Below is a small trained network, with its code and all its weights. Each question gives an input and a class and asks what happens when units are switched off, that is, made to give their printed mean instead of their output.

import numpy as np


def w(rows, s, z=0):
    codes = np.array(rows[::2]) - 128.0
    scale = np.full(codes.shape[1], s)
    scale[-1] = z or s
    return codes * scale


def f(y):
    return y / 2 * (1 + np.tanh(0.7978845608 * (y + 0.044715 * y**3)))


def log_softmax(a):
    a = a - a.max(-1, keepdims=True)
    return a - np.log(np.exp(a).sum(-1, keepdims=True))


def net(x, mask):
    res = np.array(x, float).reshape(1, 8) / 4 @ E
    y = f(res @ A[0][:, :-1].T + A[0][:, -1])
    res = res + np.where(mask, y, B[0][:, -1]) @ B[0][:, :-1]
    return log_softmax(res[-1] @ U[:, :-1].T + U[:, -1])


A, B = {}, {}
E = w([
[211,74,162,215],'x0',
[132,126,159,146],'x1',
[87,80,141,125],'x2',
[94,149,234,114],'x3',
[92,143,176,91],'x4',
[80,130,27,171],'x5',
[101,2,145,105],'x6',
[67,152,146,218],'x7',
],0.0089)
A[0] = w([
[78,102,255,91,145],'neuron 0',
[73,14,155,85,155],'neuron 1',
[97,109,154,44,120],'neuron 2',
[200,189,119,106,200],'neuron 3',
[113,123,41,63,171],'neuron 4',
[144,99,240,195,223],'neuron 5',
[164,73,147,14,66],'neuron 6',
[132,49,192,100,30],'neuron 7',
[67,172,69,3,92],'neuron 8',
[251,89,86,147,252],'neuron 9',
[233,163,144,119,171],'neuron 10',
[74,164,111,60,89],'neuron 11',
[175,118,59,156,149],'neuron 12',
[236,125,103,55,242],'neuron 13',
[205,142,65,77,220],'neuron 14',
[145,194,148,78,173],'neuron 15',
[195,159,94,64,204],'neuron 16',
[41,162,22,67,126],'neuron 17',
[53,49,97,244,188],'neuron 18',
[78,250,180,127,170],'neuron 19',
],0.0082,0.0037)
B[0] = w([
[210,205,139,73,236],'neuron 0',
[147,151,89,62,221],'neuron 1',
[115,158,163,82,181],'neuron 2',
[122,31,171,207,202],'neuron 3',
[36,96,99,90,218],'neuron 4',
[223,156,128,113,243],'neuron 5',
[164,108,163,48,187],'neuron 6',
[215,176,123,71,174],'neuron 7',
[2,132,186,75,242],'neuron 8',
[196,26,120,183,251],'neuron 9',
[162,79,166,197,194],'neuron 10',
[92,141,177,87,185],'neuron 11',
[101,69,73,207,199],'neuron 12',
[97,42,210,109,229],'neuron 13',
[80,27,148,151,224],'neuron 14',
[98,138,231,214,191],'neuron 15',
[60,57,199,133,205],'neuron 16',
[56,157,87,133,253],'neuron 17',
[219,245,35,134,238],'neuron 18',
[122,187,207,228,244],'neuron 19',
],0.0063,0.007)
U = w([
[135,221,220,212,94],'0',
[167,172,1,191,119],'1',
[22,171,133,76,112],'2',
[133,45,70,144,184],'3',
[192,221,148,182,253],'4',
[200,159,147,37,77],'5',
[168,65,194,162,50],'6',
],0.0085,0.0056)

Each question gives the input, the list of numbers given to net, and the class t.
The units are the neurons (one row each of A and B). Each row of codes is followed by its name. A weight is (code - 128) times the scale printed after its matrix; where a second scale follows, it is the last column's (A, B and U).
mask holds one flag per neuron, in row order. A switched-off neuron (its flag False) gives its mean, the last column of its row in B, instead of its output. The means were averaged over made-up inputs and are rounded, as every weight is.
A unit's drop is (log p(t) with every unit on - log p(t) with that unit switched off) / (log p(t) with every unit on - log p(t) with every unit switched off).
The circuit of an input: a set's keep is (log p(t) with only the set's units on - log p(t) with every unit switched off) / (log p(t) with every unit on - log p(t) with every unit switched off). Starting from the 12 units with the biggest drops (on a tie, the unit counted first), units are removed one at a time, each time the one whose removal leaves the highest keep (on an exact tie, the one counted first), for as long as the keep stays at least 0.8.
units of the circuit, in order: the units of the circuit, biggest drop first
most important unit: the unit with the biggest drop
k most important neurons: the k neurons with the biggest drops, biggest first
drop when u is switched off: that unit's drop, to one decimal
input [4,-1,-3,2,0,-3,-4,0], class 6: most important unit -> neuron 18
input [3,8,-4,3,-6,-8,8,-5], class 5: 2 most important neurons -> [neuron 7; neuron 0]
input [-2,-4,7,0,4,-5,-4,-7], class 2: units of the circuit, in order -> [neuron 8; neuron 5]
input [-4,2,-4,-4,-3,4,6,1], class 1: units of the circuit, in order -> [neuron 18; neuron 13]
input [-3,0,7,7,-8,1,3,-8], class 5: units of the circuit, in order -> [neuron 6; neuron 7; neuron 1]
input [-7,8,6,2,4,0,7,-2], class 5: units of the circuit, in order -> [neuron 0; neuron 7]
input [5,3,3,2,1,5,-1,8], class 1: units of the circuit, in order -> [neuron 18; neuron 15]
input [-7,-3,-3,-7,-5,-3,7,-4], class 2: units of the circuit, in order -> [neuron 8; neuron 4]
input [6,4,2,7,-3,3,-8,8], class 4: units of the circuit, in order -> [neuron 18; neuron 5]
input [-6,-7,-7,-5,0,-5,-7,-1], class 2: 3 most important neurons -> [neuron 8; neuron 4; neuron 17]
input [-5,0,-8,8,-2,7,-7,-4], class 0: 3 most important neurons -> [neuron 19; neuron 15; neuron 3]
input [1,1,2,2,4,8,8,-2], class 5: 2 most important neurons -> [neuron 1; neuron 12]
input [5,-8,-1,2,5,-6,-1,-8], class 6: drop when neuron 13 is switched off -> 0.1
input [4,2,-5,-3,-2,5,3,4], class 1: drop when neuron 18 is switched off -> 0.2
input [3,-8,2,3,0,-3,-4,-3], class 6: drop when neuron 18 is switched off -> 0.2
input [2,6,4,-4,0,7,3,7], class 1: units of the circuit, in order -> [neuron 18]
input [7,5,-7,3,5,0,6,-8], class 5: 3 most important neurons -> [neuron 7; neuron 0; neuron 6]
